Here is a tiny trained network, its code and every weight. The questions are about switching its units off for an input and a target symbol, where a switched-off unit gives its printed mean instead of its output.

import numpy as np


def w(rows, s, z=0):
    codes = np.array(rows[::2]) - 128.0
    scale = np.full(codes.shape[1], s)
    scale[-1] = z or s
    return codes * scale


def f(y):
    return y / 2 * (1 + np.tanh(0.7978845608 * (y + 0.044715 * y**3)))


def softmax(a):
    e = np.exp(a - a.max(-1, keepdims=True))
    return e / e.sum(-1, keepdims=True)


def log_softmax(a):
    a = a - a.max(-1, keepdims=True)
    return a - np.log(np.exp(a).sum(-1, keepdims=True))


def net(x, mask):
    ids = ['Δγζηθφ'.index(c) for c in x.split()]
    T = len(ids)
    res = E[ids] + P[:T]
    q, k, v = (res @ M[0].T for M in (Q, K, V))
    z = softmax(np.where(np.tri(T) > 0, q @ k.T / 2**0.5, -1e9)) @ v
    res = res + np.where(mask[0], z, O[0][:, -1]) @ O[0][:, :-1]
    y = f(res @ A[0][:, :-1].T + A[0][:, -1])
    res = res + np.where(mask[1:13], y, B[0][:, -1]) @ B[0][:, :-1]
    return log_softmax(res[-1] @ U[:, :-1].T + U[:, -1])


Q, K, V, O, A, B = {}, {}, {}, {}, {}, {}
E = w([
[154,149,142,61,67,222],'Δ',
[106,103,205,134,137,150],'γ',
[44,125,146,67,234,121],'ζ',
[212,107,215,155,121,170],'η',
[121,253,191,126,162,82],'θ',
[123,117,98,99,44,40],'φ',
],0.021)
P = w([
[241,152,107,3,109,173],'0',
[97,56,176,71,44,134],'1',
[79,65,196,99,56,94],'2',
[84,64,195,130,80,101],'3',
[92,66,190,140,80,95],'4',
[74,52,197,138,100,90],'5',
[96,45,209,143,111,109],'6',
[91,44,193,141,117,92],'7',
[69,46,223,157,125,75],'8',
[67,43,223,166,123,88],'9',
[59,66,241,185,143,98],'10',
],0.0077)
Q[0] = w([
[128,85,160,93,144,148],'head 0',
[142,128,2,196,174,170],'head 0',
],0.011)
K[0] = w([
[166,116,82,115,137,81],'head 0',
[9,91,222,150,52,116],'head 0',
],0.011)
V[0] = w([
[195,66,70,131,3,119],'head 0',
[254,219,151,226,103,52],'head 0',
],0.0073)
O[0] = w([
[156,89,54,190,157,198,2],'head 0',
[254,156,108,110,170,108,204],'head 0',
],0.012,0.0018)
A[0] = w([
[75,191,158,133,113,105,10],'neuron 0',
[157,46,103,183,150,155,93],'neuron 1',
[128,133,31,199,179,170,40],'neuron 2',
[83,217,61,140,94,185,197],'neuron 3',
[167,132,97,124,187,93,163],'neuron 4',
[110,57,79,178,130,178,100],'neuron 5',
[102,59,64,87,68,133,137],'neuron 6',
[161,74,152,138,108,217,121],'neuron 7',
[173,147,135,39,114,141,110],'neuron 8',
[130,81,221,218,95,93,54],'neuron 9',
[155,142,136,150,10,159,81],'neuron 10',
[68,163,53,61,141,117,81],'neuron 11',
],0.012)
B[0] = w([
[171,57,109,124,142,150,187],'neuron 0',
[76,205,103,95,142,131,183],'neuron 1',
[109,51,139,132,79,2,144],'neuron 2',
[106,210,93,80,124,126,157],'neuron 3',
[158,74,91,87,158,116,185],'neuron 4',
[160,160,105,108,128,128,174],'neuron 5',
[97,121,162,157,114,110,166],'neuron 6',
[121,97,171,161,118,100,226],'neuron 7',
[81,159,105,158,91,177,208],'neuron 8',
[143,156,72,94,152,140,253],'neuron 9',
[134,74,79,147,173,162,160],'neuron 10',
[143,135,85,111,198,146,137],'neuron 11',
],0.012,0.011)
U = w([
[94,127,81,198,140,229,131],'Δ',
[117,67,253,201,132,158,222],'γ',
[112,62,106,88,162,191,2],'ζ',
[206,36,107,185,155,220,160],'η',
[156,151,131,83,118,169,96],'θ',
[132,73,87,183,102,117,110],'φ',
],0.0067,0.007)

Each question gives the input, a string of symbols that net reads in full, and the target symbol t.
The units are the heads (2 rows each of Q, K, V and O) and the neurons (one row each of A and B). Each row of codes is followed by its name. A weight is (code - 128) times the scale printed after its matrix; where a second scale follows, it is the last column's (O, A, B and U).
mask holds one flag per unit, heads first, then neurons. A switched-off unit (its flag False) gives its mean, the last column of its rows in O or B, instead of its output. The means were averaged over made-up inputs and are rounded, as every weight is.
A unit's drop is (log p(t) with every unit on - log p(t) with that unit switched off) / (log p(t) with every unit on - log p(t) with every unit switched off).
The circuit of an input: a set's keep is (log p(t) with only the set's units on - log p(t) with every unit switched off) / (log p(t) with every unit on - log p(t) with every unit switched off). Starting from the 12 units with the biggest drops (on a tie, the unit counted first), units are removed one at a time, each time the one whose removal leaves the highest keep (on an exact tie, the one counted first), for as long as the keep stays at least 0.8.
circuit, biggest first: the units of the circuit, biggest drop first
most important unit: the unit with the biggest drop
top k neurons: the k neurons with the biggest drops, biggest first
drop of u: that unit's drop, to one decimal
input ζ η ζ θ η, target ζ: circuit, biggest first -> (head 0; neuron 9; neuron 0)
input ζ Δ θ γ φ γ γ φ γ η Δ, target ζ: circuit, biggest first -> (head 0; neuron 0; neuron 10)
input θ γ Δ, target Δ: most important unit -> neuron 8
input φ γ Δ γ θ γ Δ γ θ γ γ, target φ: circuit, biggest first -> (head 0; neuron 2; neuron 1)
input ζ Δ ζ φ γ Δ Δ γ η, target ζ: circuit, biggest first -> (neuron 9; head 0; neuron 0)
input η γ Δ, target η: top 4 neurons -> (neuron 10; neuron 1; neuron 7; neuron 9)
input ζ γ γ η γ φ, target ζ: circuit, biggest first -> (head 0; neuron 9; neuron 0)
input θ ζ θ γ γ η φ, target θ: top 2 neurons -> (neuron 7; neuron 0)
input Δ Δ γ ζ γ γ θ, target Δ: top 2 neurons -> (neuron 3; neuron 7)
input Δ Δ Δ η γ Δ, target Δ: top 3 neurons -> (neuron 3; neuron 10; neuron 5)
input Δ θ γ γ γ θ γ Δ φ, target Δ: top 2 neurons -> (neuron 7; neuron 2)
input φ γ θ, target φ: drop of neuron 2 -> 1.0
input γ Δ γ θ η φ, target γ: drop of neuron 6 -> 0.4
input ζ ζ θ θ φ, target ζ: drop of neuron 0 -> 0.4
input Δ φ ζ, target Δ: top neuron -> (neuron 4)
